Here is a tiny trained network, its code and every weight. The questions are about switching its units off for an input and a target symbol, where a switched-off unit gives its printed mean instead of its output.

import numpy as np


def w(rows, s, z=0):
    codes = np.array(rows[::2]) - 128.0
    scale = np.full(codes.shape[1], s)
    scale[-1] = z or s
    return codes * scale


def norm(h):
    return h / np.sqrt((h * h).mean(-1, keepdims=True) + 1e-5)


def f(y):
    return np.maximum(y, 0)


def softmax(a):
    e = np.exp(a - a.max(-1, keepdims=True))
    return e / e.sum(-1, keepdims=True)


def log_softmax(a):
    a = a - a.max(-1, keepdims=True)
    return a - np.log(np.exp(a).sum(-1, keepdims=True))


def net(x, mask):
    ids = ['αβεζηθλμπτφ'.index(c) for c in x.split()]
    T = len(ids)
    res = E[ids] + P[:T]
    u = 0
    for l in range(2):
        r = norm(res)
        for j in range(3):
            rows = slice(2 * j, 2 * j + 2)
            q, k, v = (r @ M[l][rows].T for M in (Q, K, V))
            z = softmax(np.where(np.tri(T) > 0, q @ k.T / 2**0.5, -1e9)) @ v
            o = O[l][rows]
            res = res + np.where(mask[u + j], z, o[:, -1]) @ o[:, :-1]
        u += 3
        y = f(norm(res) @ A[l][:, :-1].T + A[l][:, -1])
        res = res + np.where(mask[u : u + 16], y, B[l][:, -1]) @ B[l][:, :-1]
        u += 16
    return log_softmax(norm(res)[-1] @ U[:, :-1].T + U[:, -1])


Q, K, V, O, A, B = {}, {}, {}, {}, {}, {}
E = w([
[151,116,127,124],'α',
[161,104,198,143],'β',
[127,118,106,91],'ε',
[195,119,173,156],'ζ',
[80,191,133,117],'η',
[91,83,251,90],'θ',
[157,168,77,220],'λ',
[186,156,160,106],'μ',
[171,137,66,56],'π',
[78,95,114,115],'τ',
[89,225,94,108],'φ',
],0.028)
P = w([
[178,62,77,1],'0',
[147,83,38,5],'1',
[153,102,79,14],'2',
[165,117,107,22],'3',
[172,135,128,29],'4',
[169,147,139,32],'5',
[174,160,148,38],'6',
[180,157,165,48],'7',
[182,164,173,50],'8',
[187,168,187,50],'9',
],0.0042)
Q[0] = w([
[173,11,157,227],'L0H1',
[76,34,110,54],'L0H1',
[154,152,190,103],'L0H2',
[127,79,199,68],'L0H2',
[214,243,54,251],'L0H3',
[101,30,222,121],'L0H3',
],0.011)
K[0] = w([
[178,5,197,120],'L0H1',
[105,157,160,88],'L0H1',
[84,158,149,156],'L0H2',
[59,100,138,145],'L0H2',
[113,38,211,84],'L0H3',
[187,132,86,150],'L0H3',
],0.019)
V[0] = w([
[190,153,157,106],'L0H1',
[167,52,155,2],'L0H1',
[46,192,102,156],'L0H2',
[208,233,171,103],'L0H2',
[36,78,127,228],'L0H3',
[148,185,81,190],'L0H3',
],0.0063)
O[0] = w([
[78,197,158,16,163],'L0H1',
[20,195,35,4,231],'L0H1',
[160,190,160,15,90],'L0H2',
[213,3,37,27,72],'L0H2',
[163,109,164,72,3],'L0H3',
[44,124,136,120,85],'L0H3',
],0.004,0.0039)
A[0] = w([
[171,170,104,132,71],'L0N1',
[93,151,182,164,115],'L0N2',
[190,111,114,186,178],'L0N3',
[197,113,171,165,127],'L0N4',
[140,138,87,127,132],'L0N5',
[179,110,114,155,1],'L0N6',
[178,165,169,78,44],'L0N7',
[94,120,48,163,136],'L0N8',
[167,135,82,251,96],'L0N9',
[181,145,119,225,105],'L0N10',
[95,154,155,109,106],'L0N11',
[86,195,115,208,160],'L0N12',
[173,146,79,120,158],'L0N13',
[162,36,140,57,135],'L0N14',
[69,161,85,87,117],'L0N15',
[63,186,134,94,68],'L0N16',
],0.014,0.0049)
B[0] = w([
[124,160,205,78,161],'L0N1',
[192,90,121,64,155],'L0N2',
[158,214,36,59,166],'L0N3',
[62,242,126,134,179],'L0N4',
[126,145,188,139,165],'L0N5',
[111,55,125,50,136],'L0N6',
[165,74,121,212,193],'L0N7',
[127,176,176,113,182],'L0N8',
[75,208,2,103,154],'L0N9',
[211,188,75,52,160],'L0N10',
[210,117,117,164,173],'L0N11',
[246,165,112,124,168],'L0N12',
[159,166,185,158,199],'L0N13',
[164,155,100,161,227],'L0N14',
[160,102,133,186,255],'L0N15',
[153,98,111,161,215],'L0N16',
],0.0081,0.008)
Q[1] = w([
[11,111,118,88],'L1H1',
[10,209,106,53],'L1H1',
[174,80,242,122],'L1H2',
[158,122,168,132],'L1H2',
[61,131,215,58],'L1H3',
[204,165,83,121],'L1H3',
],0.014)
K[1] = w([
[138,193,156,101],'L1H1',
[177,252,98,105],'L1H1',
[110,81,106,175],'L1H2',
[126,116,97,183],'L1H2',
[119,174,110,210],'L1H3',
[95,40,156,151],'L1H3',
],0.016)
V[1] = w([
[177,182,181,47],'L1H1',
[107,119,124,111],'L1H1',
[2,37,130,211],'L1H2',
[108,144,105,106],'L1H2',
[46,98,171,110],'L1H3',
[82,173,75,148],'L1H3',
],0.0077)
O[1] = w([
[186,148,229,76,46],'L1H1',
[131,135,122,147,121],'L1H1',
[222,148,159,88,2],'L1H2',
[135,93,128,98,116],'L1H2',
[2,160,174,146,83],'L1H3',
[149,138,100,94,91],'L1H3',
],0.0073,0.0051)
A[1] = w([
[100,153,102,4,3],'L1N1',
[128,164,111,147,195],'L1N2',
[142,88,132,158,159],'L1N3',
[78,110,201,133,134],'L1N4',
[112,107,129,156,161],'L1N5',
[141,164,108,186,105],'L1N6',
[101,146,183,55,222],'L1N7',
[126,140,164,81,103],'L1N8',
[167,153,172,107,130],'L1N9',
[165,121,106,116,143],'L1N10',
[155,104,212,113,107],'L1N11',
[143,132,156,155,128],'L1N12',
[95,133,65,117,126],'L1N13',
[118,112,206,169,49],'L1N14',
[91,197,145,136,171],'L1N15',
[120,23,139,178,174],'L1N16',
],0.022,0.0055)
B[1] = w([
[9,47,238,105,143],'L1N1',
[86,84,179,126,226],'L1N2',
[167,149,51,87,185],'L1N3',
[50,196,132,148,152],'L1N4',
[56,141,128,98,165],'L1N5',
[89,29,123,76,246],'L1N6',
[56,74,23,164,159],'L1N7',
[108,157,114,170,144],'L1N8',
[134,175,40,187,193],'L1N9',
[96,180,224,158,196],'L1N10',
[38,77,222,19,172],'L1N11',
[176,103,134,117,167],'L1N12',
[182,90,64,24,190],'L1N13',
[210,190,53,225,155],'L1N14',
[136,165,184,182,196],'L1N15',
[121,255,127,222,217],'L1N16',
],0.0098,0.011)
U = w([
[90,236,124,22,1],'α',
[26,168,148,140,174],'β',
[63,106,174,58,133],'ε',
[93,41,194,179,107],'ζ',
[177,5,118,140,119],'η',
[167,150,159,197,142],'θ',
[97,55,27,151,146],'λ',
[129,221,44,111,117],'μ',
[164,78,83,38,183],'π',
[170,113,198,80,112],'τ',
[199,87,92,174,169],'φ',
],0.02,0.0097)

Each question gives the input, a string of symbols that net reads in full, and the target symbol t.
The units are the heads (2 rows each of Q, K, V and O) and the neurons (one row each of A and B). Each row of codes is followed by its name. A weight is (code - 128) times the scale printed after its matrix; where a second scale follows, it is the last column's (O, A, B and U).
mask holds one flag per unit, layer by layer, with each layer's heads first. A switched-off unit (its flag False) gives its mean, the last column of its rows in O or B, instead of its output. The means were averaged over made-up inputs and are rounded, as every weight is.
A unit's drop is (log p(t) with every unit on - log p(t) with that unit switched off) / (log p(t) with every unit on - log p(t) with every unit switched off).
The circuit of an input: a set's keep is (log p(t) with only the set's units on - log p(t) with every unit switched off) / (log p(t) with every unit on - log p(t) with every unit switched off). Starting from the 12 units with the biggest drops (on a tie, the unit counted first), units are removed one at a time, each time the one whose removal leaves the highest keep (on an exact tie, the one counted first), for as long as the keep stays at least 0.8.
units of the circuit, in order: the units of the circuit, biggest drop first
most important unit: the unit with the biggest drop
k most important neurons: the k neurons with the biggest drops, biggest first
top k neurons in layer l: the k neurons of layer l with the biggest drops, biggest first
which heads matter: for each layer, one digit per head in row order, 1 if its drop is at least 0.15 and else 0, layers parted by /
input ε φ ε η φ ε τ π, target π: 3 most important neurons => L1N16; L0N14; L0N12
input ε λ τ λ β, target τ: units of the circuit, in order => L1H2; L1N11; L0N3
input ε λ ε π η θ α, target β: units of the circuit, in order => L1H3
input α ε τ β ε β ε α τ, target λ: units of the circuit, in order => L0N15; L1N13
input τ τ η, target φ: which heads matter => 100 / 010
input ε ε φ μ α, target θ: 4 most important neurons => L0N4; L1N10; L1N13; L0N3
input θ τ φ τ λ ζ α, target φ: which heads matter => 000 / 010
input ε ε μ, target τ: which heads matter => 100 / 101
input ε θ ζ φ, target θ: which heads matter => 100 / 100
input ζ τ ε ζ φ ε τ, target θ: top 4 neurons in layer 0 => L0N9; L0N3; L0N14; L0N8
input ε ζ β α, target η: which heads matter => 110 / 010
input β μ μ λ α θ ε, target β: which heads matter => 011 / 000
input η ε α ε ε ε, target φ: units of the circuit, in order => L1H3; L0H1
input μ θ π, target β: units of the circuit, in order => L1N1; L1H3
input β φ φ φ θ ε ζ ζ β, target β: units of the circuit, in order => L0N4
input ε μ β ζ μ, target τ: which heads matter => 110 / 101
input ε ε μ α β, target ζ: which heads matter => 111 / 111
input ζ ε φ λ τ β, target τ: which heads matter => 000 / 010
input λ ζ ζ, target μ: 3 most important neurons => L0N3; L0N7; L1N9
input θ τ ε μ, target θ: 2 most important neurons => L0N7; L1N9
input μ φ ε, target θ: which heads matter => 100 / 101
input ε ε ε μ ε ε, target π: 3 most important neurons => L0N15; L0N7; L1N13
input β λ φ ζ π ζ α, target θ: top 3 neurons in layer 0 => L0N4; L0N3; L0N14
input β λ β β, target μ: which heads matter => 101 / 000
input τ μ π α, target φ: top neuron in layer 0 => L0N15
input ε ε β, target ζ: 4 most important neurons => L0N4; L0N15; L1N13; L0N16
input τ λ τ β φ θ τ π η λ, target α: most important unit => L0N9
input θ π ε μ, target β: which heads matter => 000 / 101
input θ ε π, target β: which heads matter => 000 / 100
